Here is a tiny trained network, its code and every weight. The questions are about switching its units off for an input and a target symbol, where a switched-off unit gives its printed mean instead of its output.

import numpy as np


def w(rows, s, z=0):
    codes = np.array(rows[::2]) - 128.0
    scale = np.full(codes.shape[1], s)
    scale[-1] = z or s
    return codes * scale


def f(y):
    return np.maximum(y, 0)


def softmax(a):
    e = np.exp(a - a.max(-1, keepdims=True))
    return e / e.sum(-1, keepdims=True)


def log_softmax(a):
    a = a - a.max(-1, keepdims=True)
    return a - np.log(np.exp(a).sum(-1, keepdims=True))


def net(x, mask):
    ids = ['ΘΩαβγδεξσ'.index(c) for c in x.split()]
    T = len(ids)
    res = E[ids] + P[:T]
    u = 0
    for l in range(2):
        r = res
        for j in range(3):
            rows = slice(3 * j, 3 * j + 3)
            q, k, v = (r @ M[l][rows].T for M in (Q, K, V))
            z = softmax(np.where(np.tri(T) > 0, q @ k.T / 3**0.5, -1e9)) @ v
            o = O[l][rows]
            res = res + np.where(mask[u + j], z, o[:, -1]) @ o[:, :-1]
        u += 3
        y = f(res @ A[l][:, :-1].T + A[l][:, -1])
        res = res + np.where(mask[u : u + 4], y, B[l][:, -1]) @ B[l][:, :-1]
        u += 4
    return log_softmax(res[-1] @ U[:, :-1].T + U[:, -1])


Q, K, V, O, A, B = {}, {}, {}, {}, {}, {}
E = w([
[167,57,55,202,87,116,87,28],'Θ',
[69,66,143,207,113,98,105,130],'Ω',
[78,105,146,143,162,126,70,60],'α',
[85,34,55,78,207,74,100,126],'β',
[32,142,220,41,175,55,111,86],'γ',
[96,66,201,90,154,219,85,135],'δ',
[146,182,190,47,108,156,96,11],'ε',
[53,87,90,105,220,66,10,237],'ξ',
[93,127,174,133,104,77,70,153],'σ',
],0.012)
P = w([
[122,195,136,178,122,133,180,19],'0',
[228,54,169,98,160,94,84,118],'1',
[192,120,162,109,159,75,79,192],'2',
[156,95,132,113,155,100,112,153],'3',
[137,102,135,100,106,99,113,153],'4',
[115,102,120,94,94,97,105,135],'5',
[97,82,102,101,81,110,119,112],'6',
[91,99,95,87,47,104,120,117],'7',
[60,69,75,92,65,124,126,81],'8',
[60,98,83,87,2,121,141,104],'9',
[9,58,70,82,67,133,145,70],'10',
],0.01)
Q[0] = w([
[158,166,95,142,155,138,212,125],'L0H0',
[177,158,163,169,199,158,135,168],'L0H0',
[119,111,157,81,88,134,162,151],'L0H0',
[91,75,140,109,75,101,86,91],'L0H1',
[158,166,139,160,157,115,227,174],'L0H1',
[175,121,175,124,172,102,89,133],'L0H1',
[60,69,136,92,89,173,108,150],'L0H2',
[110,52,156,125,5,94,207,122],'L0H2',
[93,183,119,144,187,197,166,157],'L0H2',
],0.011)
K[0] = w([
[221,87,157,191,198,106,116,110],'L0H0',
[189,69,184,100,165,98,131,131],'L0H0',
[120,190,130,101,187,232,153,189],'L0H0',
[71,156,79,137,68,206,237,106],'L0H1',
[171,56,215,95,162,122,65,136],'L0H1',
[95,85,71,122,26,122,91,132],'L0H1',
[41,202,85,103,56,111,103,111],'L0H2',
[52,152,86,131,143,238,113,127],'L0H2',
[217,173,246,130,163,2,186,96],'L0H2',
],0.0084)
V[0] = w([
[33,68,162,101,182,66,136,202],'L0H0',
[141,254,134,41,128,170,144,75],'L0H0',
[73,197,79,182,218,98,95,118],'L0H0',
[99,238,151,155,122,124,84,118],'L0H1',
[160,113,173,155,63,174,51,94],'L0H1',
[35,191,212,18,170,191,152,178],'L0H1',
[172,142,161,53,64,9,51,103],'L0H2',
[155,218,95,174,108,117,71,97],'L0H2',
[127,177,168,52,139,153,96,110],'L0H2',
],0.0074)
O[0] = w([
[188,123,136,134,72,134,2,84,241],'L0H0',
[113,107,40,228,126,127,146,181,132],'L0H0',
[139,82,174,188,147,184,56,160,139],'L0H0',
[192,69,180,170,113,114,170,111,182],'L0H1',
[142,76,35,153,87,148,130,147,175],'L0H1',
[227,123,54,110,113,54,88,84,101],'L0H1',
[145,74,184,116,44,113,225,125,254],'L0H2',
[101,78,95,136,151,227,199,128,88],'L0H2',
[160,141,50,158,92,117,157,59,162],'L0H2',
],0.0085,0.0057)
A[0] = w([
[193,251,221,82,102,170,236,30,147],'L0N0',
[188,130,137,218,21,207,96,171,67],'L0N1',
[98,193,140,253,100,130,151,120,4],'L0N2',
[177,87,253,56,100,54,37,141,141],'L0N3',
],0.0049,0.0028)
B[0] = w([
[60,44,151,250,167,125,40,127,141],'L0N0',
[194,116,151,146,110,127,7,165,146],'L0N1',
[215,137,216,138,62,93,1,187,132],'L0N2',
[113,140,93,113,137,160,209,73,253],'L0N3',
],0.0083,0.012)
Q[1] = w([
[187,197,99,38,167,171,134,254],'L1H0',
[133,102,212,154,34,97,79,105],'L1H0',
[133,38,95,140,112,161,69,120],'L1H0',
[166,202,11,125,168,222,182,155],'L1H1',
[115,185,108,105,193,172,168,188],'L1H1',
[183,155,90,103,199,132,104,102],'L1H1',
[102,92,74,115,113,167,56,122],'L1H2',
[83,17,94,148,72,138,95,103],'L1H2',
[135,177,96,166,57,137,134,86],'L1H2',
],0.0087)
K[1] = w([
[169,92,198,194,242,79,191,118],'L1H0',
[57,1,77,84,128,105,106,84],'L1H0',
[56,185,151,82,73,99,164,92],'L1H0',
[192,84,81,33,173,172,136,164],'L1H1',
[127,129,223,42,98,163,133,97],'L1H1',
[98,76,150,116,102,188,179,130],'L1H1',
[204,129,212,129,218,35,74,154],'L1H2',
[74,169,140,206,107,122,113,85],'L1H2',
[175,147,171,126,155,163,79,125],'L1H2',
],0.0089)
V[1] = w([
[51,103,129,149,179,96,179,56],'L1H0',
[154,185,224,124,67,206,168,84],'L1H0',
[86,199,190,107,107,46,170,146],'L1H0',
[150,66,167,93,89,69,116,159],'L1H1',
[114,108,175,8,161,137,84,135],'L1H1',
[104,147,148,102,144,77,157,73],'L1H1',
[104,109,94,80,81,88,143,152],'L1H2',
[149,132,174,134,64,96,104,137],'L1H2',
[112,61,39,93,133,147,180,85],'L1H2',
],0.011)
O[1] = w([
[202,182,116,221,126,181,99,182,216],'L1H0',
[134,164,137,96,107,12,127,205,185],'L1H0',
[248,156,216,117,86,119,188,141,110],'L1H0',
[94,191,115,192,220,111,189,128,153],'L1H1',
[109,181,155,164,62,89,128,96,7],'L1H1',
[142,72,93,238,58,102,139,154,134],'L1H1',
[118,194,108,197,67,212,139,128,79],'L1H2',
[102,144,155,163,199,109,187,139,178],'L1H2',
[91,110,68,159,53,160,91,160,133],'L1H2',
],0.011,0.012)
A[1] = w([
[127,139,99,158,36,155,127,108,59],'L1N0',
[133,93,110,80,85,254,104,131,3],'L1N1',
[181,189,89,175,115,70,163,119,15],'L1N2',
[151,161,101,76,180,156,159,142,24],'L1N3',
],0.0094,0.0053)
B[1] = w([
[125,144,211,162,187,111,153,84,203],'L1N0',
[102,170,186,174,111,55,164,95,254],'L1N1',
[158,99,89,1,139,156,107,199,195],'L1N2',
[138,184,206,204,105,75,78,97,205],'L1N3',
],0.0096,0.0075)
U = w([
[58,99,140,127,118,143,154,228,88],'Θ',
[126,166,109,116,180,103,145,153,66],'Ω',
[133,79,124,161,144,72,64,169,154],'α',
[138,129,119,132,116,179,95,98,212],'β',
[247,120,102,169,114,76,91,139,55],'γ',
[98,157,26,115,125,2,58,148,26],'δ',
[128,80,58,148,131,88,179,187,78],'ε',
[138,51,160,55,140,176,114,89,29],'ξ',
[127,85,125,89,122,85,222,139,255],'σ',
],0.0081,0.0061)

Each question gives the input, a string of symbols that net reads in full, and the target symbol t.
The units are the heads (3 rows each of Q, K, V and O) and the neurons (one row each of A and B). Each row of codes is followed by its name. A weight is (code - 128) times the scale printed after its matrix; where a second scale follows, it is the last column's (O, A, B and U).
mask holds one flag per unit, layer by layer, with each layer's heads first. A switched-off unit (its flag False) gives its mean, the last column of its rows in O or B, instead of its output. The means were averaged over made-up inputs and are rounded, as every weight is.
A unit's drop is (log p(t) with every unit on - log p(t) with that unit switched off) / (log p(t) with every unit on - log p(t) with every unit switched off).
The circuit of an input: a set's keep is (log p(t) with only the set's units on - log p(t) with every unit switched off) / (log p(t) with every unit on - log p(t) with every unit switched off). Starting from the 12 units with the biggest drops (on a tie, the unit counted first), units are removed one at a time, each time the one whose removal leaves the highest keep (on an exact tie, the one counted first), for as long as the keep stays at least 0.8.
units of the circuit, in order: the units of the circuit, biggest drop first
k most important neurons: the k neurons with the biggest drops, biggest first
top k neurons in layer l: the k neurons of layer l with the biggest drops, biggest first
input σ α Θ γ γ δ γ γ Ω, target γ: units of the circuit, in order : L1H0
input δ γ α, target β: units of the circuit, in order : L1H0, L0H1, L0H0, L0H2
input β Ω γ β γ γ γ, target γ: units of the circuit, in order : L1H0, L0H1, L1H1
input α σ ξ γ Ω δ, target ξ: units of the circuit, in order : L1H1, L0H0
input δ α δ ξ β δ β ε, target β: units of the circuit, in order : L1H0, L1H2
input δ Θ γ γ σ γ β σ, target β: units of the circuit, in order : L1H0, L1H2
input σ ε σ δ γ Ω β, target Ω: 3 most important neurons : L0N3, L0N2, L0N1
input ξ γ σ σ, target δ: units of the circuit, in order : L0H0, L1H0, L1H1
input β Ω γ β γ β, target γ: units of the circuit, in order : L1H0, L0H1, L1H1
input δ γ σ σ α α γ, target β: units of the circuit, in order : L1H2, L0H1, L1H0
input β γ β γ ξ γ σ γ γ γ σ, target γ: units of the circuit, in order : L1H0, L0H1
input ε Θ Θ σ, target Θ: units of the circuit, in order : L0H0, L0H1, L1H2
input Ω δ γ Θ, target σ: units of the circuit, in order : L0N2, L1H2, L0H1
input σ α β Θ, target Ω: 4 most important neurons : L0N3, L0N2, L0N1, L0N0
input δ Ω γ Θ, target β: units of the circuit, in order : L0H0, L0H1, L1H0, L1H2
input γ δ γ, target δ: 4 most important neurons : L0N3, L0N1, L0N0, L1N0
input ξ δ γ Θ δ δ δ, target δ: units of the circuit, in order : L1H0, L0H0, L1H1
input γ σ ξ Θ γ Ω γ Ω γ γ, target γ: units of the circuit, in order : L1H0
input γ δ β σ, target ε: 3 most important neurons : L0N3, L1N3, L1N0
input ξ Ω γ σ ξ γ γ σ ε σ, target δ: 3 most important neurons : L0N3, L0N1, L1N0
input γ α σ σ σ σ σ, target σ: top neuron in layer 1 : L1N3
input δ γ γ Ω β σ Θ γ γ ε, target γ: 2 most important neurons : L0N0, L0N3
input σ γ γ Θ δ, target Ω: 2 most important neurons : L0N3, L0N2
input σ σ γ σ α ξ γ, target Ω: 3 most important neurons : L0N3, L0N2, L0N1
input σ Θ σ γ ξ γ γ σ γ δ, target γ: 3 most important neurons : L0N1, L1N3, L0N3
input α γ β β α γ α, target ξ: 4 most important neurons : L0N2, L0N3, L1N3, L1N1
input β γ σ, target γ: most important neuron : L0N1
input σ σ σ δ Ω α, target Ω: 2 most important neurons : L0N3, L0N2
input Ω γ Θ Θ, target σ: 2 most important neurons : L0N2, L0N3
input ε γ Ω γ γ ε, target α: top 2 neurons in layer 0 : L0N0, L0N2
